One or more rows, then a matrix. The matrix takes each point to its nearest point in the smallest flat space through zero that holds the rows.
-7.34, +2.26
Matrix:
+0.91, -0.28
-0.28, +0.09

-6.68, +0.42
Matrix:
+1.00, -0.06
-0.06, +0.00

-2.35, -7.57
Matrix:
+0.09, +0.28
+0.28, +0.91

+2.64, -6.49
Matrix:
+0.14, -0.35
-0.35, +0.86

-8.23, -4.20
Matrix:
+0.79, +0.40
+0.40, +0.21

-3.84, -6.52
Matrix:
+0.26, +0.44
+0.44, +0.74

+1.42, +6.56
Matrix:
+0.04, +0.21
+0.21, +0.96

-8.82, -3.26
Matrix:
+0.88, +0.33
+0.33, +0.12

+7.86, -3.11
Matrix:
+0.86, -0.34
-0.34, +0.14

-3.25, +7.88
Matrix:
+0.15, -0.35
-0.35, +0.85

-7.66, -4.29
Matrix:
+0.76, +0.43
+0.43, +0.24

-1.35, +7.25
Matrix:
+0.03, -0.18
-0.18, +0.97

-8.70, -0.42
Matrix:
+1.00, +0.05
+0.05, +0.00

-7.04, +4.13
Matrix:
+0.74, -0.44
-0.44, +0.26

-0.66, +8.47
Matrix:
+0.01, -0.08
-0.08, +0.99

+1.02, +7.07
Matrix:
+0.02, +0.14
+0.14, +0.98

+6.63, +5.51
Matrix:
+0.59, +0.49
+0.49, +0.41

-4.46, -6.79
Matrix:
+0.30, +0.46
+0.46, +0.70

-1.99, -7.58
Matrix:
+0.06, +0.25
+0.25, +0.94

+2.95, -6.36
Matrix:
+0.18, -0.38
-0.38, +0.82

+5.49, -6.30
Matrix:
+0.43, -0.50
-0.50, +0.57

-7.14, -5.77
Matrix:
+0.60, +0.49
+0.49, +0.40

-1.11, -7.90
Matrix:
+0.02, +0.14
+0.14, +0.98

+4.35, +6.34
Matrix:
+0.32, +0.47
+0.47, +0.68

+6.85, +1.99
Matrix:
+0.92, +0.27
+0.27, +0.08

-4.63, -8.39
Matrix:
+0.23, +0.42
+0.42, +0.77

+8.49, +0.51
Matrix:
+1.00, +0.06
+0.06, +0.00

+1.76, -8.21
Matrix:
+0.04, -0.20
-0.20, +0.96

+6.68, +5.37
Matrix:
+0.61, +0.49
+0.49, +0.39

-6.92, -4.24
Matrix:
+0.73, +0.45
+0.45, +0.27

+0.26, +7.08
Matrix:
+0.00, +0.04
+0.04, +1.00

+2.40, +7.35
Matrix:
+0.10, +0.30
+0.30, +0.90

+7.12, +6.17
Matrix:
+0.57, +0.49
+0.49, +0.43

+3.24, +8.96
Matrix:
+0.12, +0.32
+0.32, +0.88

-7.41, +5.69
Matrix:
+0.63, -0.48
-0.48, +0.37

+0.18, +8.25
Matrix:
+0.00, +0.02
+0.02, +1.00

-8.93, -1.04
Matrix:
+0.99, +0.11
+0.11, +0.01

+7.66, -6.39
Matrix:
+0.59, -0.49
-0.49, +0.41

+1.89, +6.72
Matrix:
+0.07, +0.26
+0.26, +0.93

-0.21, +6.51
Matrix:
+0.00, -0.03
-0.03, +1.00

+4.67, -6.42
Matrix:
+0.35, -0.48
-0.48, +0.65

-5.56, -7.50
Matrix:
+0.35, +0.48
+0.48, +0.65

+1.73, -7.80
Matrix:
+0.05, -0.21
-0.21, +0.95

+1.04, -6.58
Matrix:
+0.02, -0.15
-0.15, +0.98

+3.25, +6.34
Matrix:
+0.21, +0.41
+0.41, +0.79

+1.13, -8.98
Matrix:
+0.02, -0.12
-0.12, +0.98

+0.73, -8.73
Matrix:
+0.01, -0.08
-0.08, +0.99

-6.43, +8.15
Matrix:
+0.38, -0.49
-0.49, +0.62

+5.95, -7.21
Matrix:
+0.41, -0.49
-0.49, +0.59

-3.53, -6.48
Matrix:
+0.23, +0.42
+0.42, +0.77

+3.30, -6.89
Matrix:
+0.19, -0.39
-0.39, +0.81

-7.45, -5.83
Matrix:
+0.62, +0.49
+0.49, +0.38

-8.37, -2.40
Matrix:
+0.92, +0.26
+0.26, +0.08

+0.70, -8.41
Matrix:
+0.01, -0.08
-0.08, +0.99

+7.72, +2.38
Matrix:
+0.91, +0.28
+0.28, +0.09

+2.92, -6.51
Matrix:
+0.17, -0.37
-0.37, +0.83

+8.69, -1.01
Matrix:
+0.99, -0.11
-0.11, +0.01
